a =
array([[ 850,  858,  168,  311,  743,  852],
       [-505, -527,  211,   -3, -527, -505],
       [-239, -240,  381,  260, -154, -239],
       [ 582,  548, -230, -166,  266,  588],
       [-453, -432,  691,  518, -188, -457],
       [ 959,  941, -151,   22,  680,  965]])
Indices start at 0.
(0, 0): 850
(4, 0): -453
(5, 4): 680
(3, 1): 548
(5, 3): 22
(5, 2): -151
(4, 2): 691
(0, 4): 743
(3, 3): -166
(2, 5): -239
(5, 1): 941
(5, 0): 959
(4, 1): -432
(3, 0): 582
(0, 3): 311
(0, 1): 858

data = 4.54	1.59	5.33	0.02	-2.44	-2.04	-0.79	0.82
data[0]: 4.54
data[7]: 0.82
data[5]: -2.04
data[3]: 0.02
data[2]: 5.33

B =
[[ 1.00  1.97  2.71  0.57  0.57  1.18  0.49  1.15  2.72  2.69  0.38  0.50
   1.61]
 [-0.02  1.63  2.99  1.01  1.01  0.24  0.84  0.20  2.95  2.90  0.57  0.86
   0.96]
 [-2.78 -2.53 -0.28  5.42  5.43 -3.15  5.31 -3.13 -0.51 -0.59  5.32  5.39
  -3.21]]
B[0,0]	1.00
B[2,3]	5.42
B[1]	[-0.02, 1.63, 2.99, 1.01, 1.01, 0.24, 0.84, 0.20, 2.95, 2.90, 0.57, 0.86, 0.96]
B[0,11]	0.50
B[1,7]	0.20
B[2,6]	5.31
B[1,5]	0.24
B[0,4]	0.57
B[2,11]	5.39
B[:, 4]	[0.57, 1.01, 5.43]
B[2,10]	5.32
B[0,9]	2.69
B[1,10]	0.57
B[1,9]	2.90
B[2,8]	-0.51
B[2]	[-2.78, -2.53, -0.28, 5.42, 5.43, -3.15, 5.31, -3.13, -0.51, -0.59, 5.32, 5.39, -3.21]
B[:, 10]	[0.38, 0.57, 5.32]
B[:, 9]	[2.69, 2.90, -0.59]
B[2,4]	5.43
B[1,6]	0.84
B[1,1]	1.63
B[1,2]	2.99
B[:, 0]	[1.00, -0.02, -2.78]

m =
15.034	-10.475	-10.490	6.974	-10.976	6.671	15.333	15.215	-12.206	-11.108	11.344
-0.604	6.998	7.021	-3.697	6.932	-3.631	-0.798	-0.915	7.333	7.101	-4.510
13.151	-7.550	-7.563	4.497	-8.190	4.267	13.424	13.306	-9.598	-8.274	8.145
8.359	-9.773	-9.771	12.606	-9.441	12.510	9.008	9.087	-8.850	-9.528	12.904
-2.568	0.218	0.249	8.462	1.144	8.616	-2.149	-2.022	3.408	1.239	4.752
5.390	-6.867	-6.857	11.177	-6.357	11.136	5.930	6.009	-5.269	-6.393	10.541
9.937	-0.377	-0.381	-3.143	-1.157	-3.359	9.709	9.463	-2.585	-1.136	0.755
15.050	-9.763	-9.779	5.913	-10.403	5.625	15.351	15.225	-11.901	-10.525	10.292
10.415	-15.243	-15.246	18.805	-14.693	18.692	11.418	11.594	-13.847	-14.858	18.830
m[0, 0]	15.034
m[7, 7]	15.225
m[3, 2]	-9.771
m[4, 5]	8.616
m[7]	[15.050, -9.763, -9.779, 5.913, -10.403, 5.625, 15.351, 15.225, -11.901, -10.525, 10.292]
m[3, 5]	12.510
m[0, 3]	6.974
m[6, 2]	-0.381
m[:, 7]	[15.215, -0.915, 13.306, 9.087, -2.022, 6.009, 9.463, 15.225, 11.594]
m[7, 3]	5.913
m[7, 0]	15.050
m[6, 3]	-3.143
m[7, 5]	5.625
m[8, 5]	18.692
m[6, 7]	9.463
m[7, 4]	-10.403
m[4, 6]	-2.149
m[5, 10]	10.541
m[0, 4]	-10.976
m[6, 6]	9.709
m[:, 10]	[11.344, -4.510, 8.145, 12.904, 4.752, 10.541, 0.755, 10.292, 18.830]
m[2, 4]	-8.190
m[1, 10]	-4.510
m[1, 5]	-3.631
m[4]	[-2.568, 0.218, 0.249, 8.462, 1.144, 8.616, -2.149, -2.022, 3.408, 1.239, 4.752]
m[:, 3]	[6.974, -3.697, 4.497, 12.606, 8.462, 11.177, -3.143, 5.913, 18.805]
m[3, 4]	-9.441
m[3, 1]	-9.773
m[8]	[10.415, -15.243, -15.246, 18.805, -14.693, 18.692, 11.418, 11.594, -13.847, -14.858, 18.830]
m[1, 8]	7.333
m[2, 9]	-8.274
m[2]	[13.151, -7.550, -7.563, 4.497, -8.190, 4.267, 13.424, 13.306, -9.598, -8.274, 8.145]
m[1, 4]	6.932
m[2, 6]	13.424

W = [[-34.8, -14.1, -94.6, -8.5, -6.0, -34.7, 6.4, -35.7, -7.1, -64.1, -76.2], [-22.7, -25.3, -98.7, -5.1, -12.3, -21.8, -41.8, -16.3, -9.4, -63.0, -82.4], [-45.5, -92.8, 22.8, -67.5, -71.1, -53.8, -236.1, -54.6, -81.0, 2.5, -13.9], [-45.6, -85.4, 19.8, -76.8, -75.4, -45.6, -79.2, -41.7, -76.5, -15.0, -16.3], [-60.7, 29.9, -84.6, -21.6, -5.6, -56.7, -131.2, -43.5, -1.4, -78.7, -54.3], [6.5, -82.2, -64.2, -25.8, -45.8, 8.2, 72.0, 11.5, -45.1, -38.5, -47.6], [-88.6, 20.4, -40.4, -44.2, -22.1, -84.5, 17.2, -79.6, -18.7, -58.1, -35.4], [-3.5, -112.2, -29.8, -50.2, -64.1, 2.2, -131.4, -4.2, -61.8, -32.8, -6.7], [-29.5, -91.7, 11.1, -73.0, -77.6, -27.2, -109.1, -27.5, -77.8, -17.1, 4.0], [-86.2, -17.9, 0.9, -65.8, -49.2, -85.6, -48.9, -71.1, -45.8, -33.7, -28.5], [-0.7, -110.7, -8.5, -58.8, -79.0, 1.3, -103.0, -0.4, -78.3, -15.3, -7.0], [-62.9, 38.4, -85.6, -11.2, 1.9, -65.2, 274.6, -61.3, -0.9, -63.9, -68.7], [-47.1, 21.2, -93.7, -18.1, -7.2, -38.7, -18.7, -34.1, -1.4, -80.7, -54.2], [-69.8, 50.0, -80.3, -23.4, -7.7, -67.6, -216.8, -48.3, 0.7, -77.0, -50.6]]
W[0][0] => -34.8
W[:, 5] => [-34.7, -21.8, -53.8, -45.6, -56.7, 8.2, -84.5, 2.2, -27.2, -85.6, 1.3, -65.2, -38.7, -67.6]
W[9][3] => -65.8
W[9][9] => -33.7
W[11][4] => 1.9
W[12][4] => -7.2
W[9][1] => -17.9
W[12][5] => -38.7
W[5][3] => -25.8
W[4][6] => -131.2
W[3][7] => -41.7
W[6] => [-88.6, 20.4, -40.4, -44.2, -22.1, -84.5, 17.2, -79.6, -18.7, -58.1, -35.4]
W[2][6] => -236.1
W[6][0] => -88.6
W[4][2] => -84.6
W[10][5] => 1.3
W[3][4] => -75.4
W[10][8] => -78.3
W[5][2] => -64.2
W[7][1] => -112.2
W[11][8] => -0.9
W[:, 7] => [-35.7, -16.3, -54.6, -41.7, -43.5, 11.5, -79.6, -4.2, -27.5, -71.1, -0.4, -61.3, -34.1, -48.3]
W[10] => [-0.7, -110.7, -8.5, -58.8, -79.0, 1.3, -103.0, -0.4, -78.3, -15.3, -7.0]
W[11][6] => 274.6
W[0][4] => -6.0
W[7][3] => -50.2
W[8][9] => -17.1
W[9][2] => 0.9
W[:, 0] => [-34.8, -22.7, -45.5, -45.6, -60.7, 6.5, -88.6, -3.5, -29.5, -86.2, -0.7, -62.9, -47.1, -69.8]
W[11] => [-62.9, 38.4, -85.6, -11.2, 1.9, -65.2, 274.6, -61.3, -0.9, -63.9, -68.7]
W[1][2] => -98.7
W[10][10] => -7.0
W[0][1] => -14.1
W[8][2] => 11.1
W[4][0] => -60.7
W[1][1] => -25.3
W[12][9] => -80.7
